Below are the code and all the weights of a small trained network. Each question names an input and a class and asks about switching units off, where a switched-off unit gives its printed mean instead of its output.

import numpy as np


def w(rows, s, z=0):
    codes = np.array(rows[::2]) - 128.0
    scale = np.full(codes.shape[1], s)
    scale[-1] = z or s
    return codes * scale


def f(y):
    return y / 2 * (1 + np.tanh(0.7978845608 * (y + 0.044715 * y**3)))


def log_softmax(a):
    a = a - a.max(-1, keepdims=True)
    return a - np.log(np.exp(a).sum(-1, keepdims=True))


def net(x, mask):
    res = np.array(x, float).reshape(1, 2) / 4 @ E
    y = f(res @ A[0][:, :-1].T + A[0][:, -1])
    res = res + np.where(mask, y, B[0][:, -1]) @ B[0][:, :-1]
    return log_softmax(res[-1] @ U[:, :-1].T + U[:, -1])


A, B = {}, {}
E = w([
[64,164,129,81,41,50,74,1,176,109],'x0',
[181,162,22,67,19,108,122,237,170,64],'x1',
],0.0093)
A[0] = w([
[49,149,124,73,104,71,87,8,171,132,16],'N0',
[179,57,123,227,168,232,181,175,68,148,9],'N1',
[117,66,57,138,87,112,102,170,121,62,254],'N2',
[102,93,203,156,148,132,117,98,132,150,4],'N3',
[146,142,19,60,129,82,138,180,161,129,11],'N4',
[70,96,182,201,177,131,151,72,80,150,147],'N5',
],0.011,0.0092)
B[0] = w([
[121,119,163,79,135,165,183,152,124,109,218],'N0',
[116,142,134,74,139,142,176,146,134,78,217],'N1',
[133,107,131,119,107,96,115,139,170,147,227],'N2',
[197,180,94,147,135,178,160,18,147,5,165],'N3',
[182,141,112,148,103,157,134,21,121,97,182],'N4',
[149,96,101,151,84,87,89,113,180,163,250],'N5',
],0.023,0.015)
U = w([
[203,117,87,136,98,126,117,89,169,118,93],'0',
[112,120,153,10,135,171,207,180,127,89,102],'1',
[39,82,136,123,109,7,73,244,155,243,254],'2',
[156,181,140,193,189,148,106,116,79,120,102],'3',
[108,161,123,193,151,158,110,138,66,132,103],'4',
[126,131,88,162,118,133,118,134,55,130,103],'5',
[117,133,98,155,137,177,98,121,83,120,102],'6',
[149,203,104,215,146,168,117,139,93,159,104],'7',
],0.013,0.025)

Each question gives the input, the list of numbers given to net, and the class t.
The units are the neurons (one row each of A and B). Each row of codes is followed by its name. A weight is (code - 128) times the scale printed after its matrix; where a second scale follows, it is the last column's (A, B and U).
mask holds one flag per neuron, in row order. A switched-off neuron (its flag False) gives its mean, the last column of its row in B, instead of its output. The means were averaged over made-up inputs and are rounded, as every weight is.
A unit's drop is (log p(t) with every unit on - log p(t) with that unit switched off) / (log p(t) with every unit on - log p(t) with every unit switched off).
The circuit of an input: a set's keep is (log p(t) with only the set's units on - log p(t) with every unit switched off) / (log p(t) with every unit on - log p(t) with every unit switched off). Starting from all 6 units, units are removed one at a time, each time the one whose removal leaves the highest keep (on an exact tie, the one counted first), for as long as the keep stays at least 0.8.
circuit, biggest first: the units of the circuit, biggest drop first
unit that matters most: the unit with the biggest drop
k most important neurons: the k neurons with the biggest drops, biggest first
drop of u: that unit's drop, to one decimal
input [-6,1], class 1: unit that matters most	N1
input [-4,3], class 1: 3 most important neurons	N5; N1; N3
input [-2,-2], class 2: 2 most important neurons	N3; N4
input [6,4], class 1: 2 most important neurons	N0; N5
input [4,3], class 1: 2 most important neurons	N5; N0
input [0,-3], class 2: 2 most important neurons	N4; N3
input [-3,0], class 2: 2 most important neurons	N3; N0
input [-2,-3], class 2: circuit, biggest first	N4; N3
input [3,0], class 2: 2 most important neurons	N3; N1
input [5,-4], class 1: 3 most important neurons	N0; N4; N2
input [-4,-1], class 1: 2 most important neurons	N1; N5
input [0,-1], class 2: drop of N3	0.2
input [6,-3], class 1: drop of N4	0.0
input [7,-5], class 1: unit that matters most	N0
input [3,1], class 2: drop of N1	0.5
